Here is a tiny trained network, its code and every weight. The questions are about switching its units off for an input and a class, where a switched-off unit gives its printed mean instead of its output.

import numpy as np


def w(rows, s, z=0):
    codes = np.array(rows[::2]) - 128.0
    scale = np.full(codes.shape[1], s)
    scale[-1] = z or s
    return codes * scale


def f(y):
    return y / 2 * (1 + np.tanh(0.7978845608 * (y + 0.044715 * y**3)))


def log_softmax(a):
    a = a - a.max(-1, keepdims=True)
    return a - np.log(np.exp(a).sum(-1, keepdims=True))


def net(x, mask):
    res = np.array(x, float).reshape(1, 6) / 4 @ E
    y = f(res @ A[0][:, :-1].T + A[0][:, -1])
    res = res + np.where(mask, y, B[0][:, -1]) @ B[0][:, :-1]
    return log_softmax(res[-1] @ U[:, :-1].T + U[:, -1])


A, B = {}, {}
E = w([
[60,38,201],'x0',
[127,128,128],'x1',
[128,129,127],'x2',
[209,24,91],'x3',
[127,127,128],'x4',
[219,188,252],'x5',
],0.013)
A[0] = w([
[156,178,20,186],'N0',
[76,76,98,130],'N1',
[98,138,29,145],'N2',
[36,178,149,253],'N3',
[6,81,85,156],'N4',
[161,116,185,130],'N5',
[118,144,56,130],'N6',
[192,21,98,131],'N7',
[178,179,121,141],'N8',
[56,239,151,217],'N9',
[73,91,128,88],'N10',
[198,58,107,214],'N11',
[238,192,134,174],'N12',
[130,194,138,157],'N13',
[80,68,107,133],'N14',
],0.012,0.0061)
B[0] = w([
[171,95,231,238],'N0',
[94,142,73,192],'N1',
[159,75,206,222],'N2',
[118,221,201,232],'N3',
[105,169,126,247],'N4',
[197,75,176,174],'N5',
[159,115,213,187],'N6',
[122,118,67,211],'N7',
[152,159,51,186],'N8',
[117,252,103,252],'N9',
[127,135,120,166],'N10',
[201,90,78,209],'N11',
[189,119,72,239],'N12',
[182,169,91,186],'N13',
[80,146,69,190],'N14',
],0.011,0.015)
U = w([
[158,165,247,181],'0',
[134,185,8,211],'1',
[174,4,167,168],'2',
[195,123,72,1],'3',
[49,173,113,72],'4',
],0.013,0.0088)

Each question gives the input, the list of numbers given to net, and the class t.
The units are the neurons (one row each of A and B). Each row of codes is followed by its name. A weight is (code - 128) times the scale printed after its matrix; where a second scale follows, it is the last column's (A, B and U).
mask holds one flag per neuron, in row order. A switched-off neuron (its flag False) gives its mean, the last column of its row in B, instead of its output. The means were averaged over made-up inputs and are rounded, as every weight is.
A unit's drop is (log p(t) with every unit on - log p(t) with that unit switched off) / (log p(t) with every unit on - log p(t) with every unit switched off).
The circuit of an input: a set's keep is (log p(t) with only the set's units on - log p(t) with every unit switched off) / (log p(t) with every unit on - log p(t) with every unit switched off). Starting from the 12 units with the biggest drops (on a tie, the unit counted first), units are removed one at a time, each time the one whose removal leaves the highest keep (on an exact tie, the one counted first), for as long as the keep stays at least 0.8.
circuit, biggest first: the units of the circuit, biggest drop first
k most important neurons: the k neurons with the biggest drops, biggest first
drop of u: that unit's drop, to one decimal
input [-1,-4,0,-6,7,1], class 1: circuit, biggest first -> N0
input [0,5,1,-4,7,8], class 1: circuit, biggest first -> N0, N12
input [0,-1,-6,1,7,3], class 3: circuit, biggest first -> N0, N9
input [0,-2,1,6,1,-4], class 2: 3 most important neurons -> N9, N2, N8
input [-1,7,1,-7,7,5], class 1: 2 most important neurons -> N0, N9
input [-2,-8,2,4,7,2], class 3: circuit, biggest first -> N2, N9, N11
input [0,1,5,3,3,-6], class 2: 2 most important neurons -> N9, N2
input [-1,-3,-4,-1,5,4], class 1: 2 most important neurons -> N0, N2
input [5,0,3,3,-5,1], class 2: 2 most important neurons -> N9, N8
input [0,1,-6,-8,8,-8], class 0: 3 most important neurons -> N2, N3, N6
input [7,3,-4,-5,-3,0], class 4: 3 most important neurons -> N0, N2, N6
input [4,5,8,1,-4,-1], class 1: 2 most important neurons -> N0, N2
input [0,2,6,8,5,6], class 3: 2 most important neurons -> N0, N2
input [4,-3,-5,5,-6,2], class 2: circuit, biggest first -> N9
input [-5,-4,4,2,2,4], class 3: drop of N1 -> 0.1
input [1,1,-4,-8,2,-7], class 4: drop of N5 -> 0.2
input [-7,2,0,-7,8,-1], class 0: drop of N0 -> 0.3
input [-1,-2,2,-3,8,4], class 1: drop of N0 -> 0.3
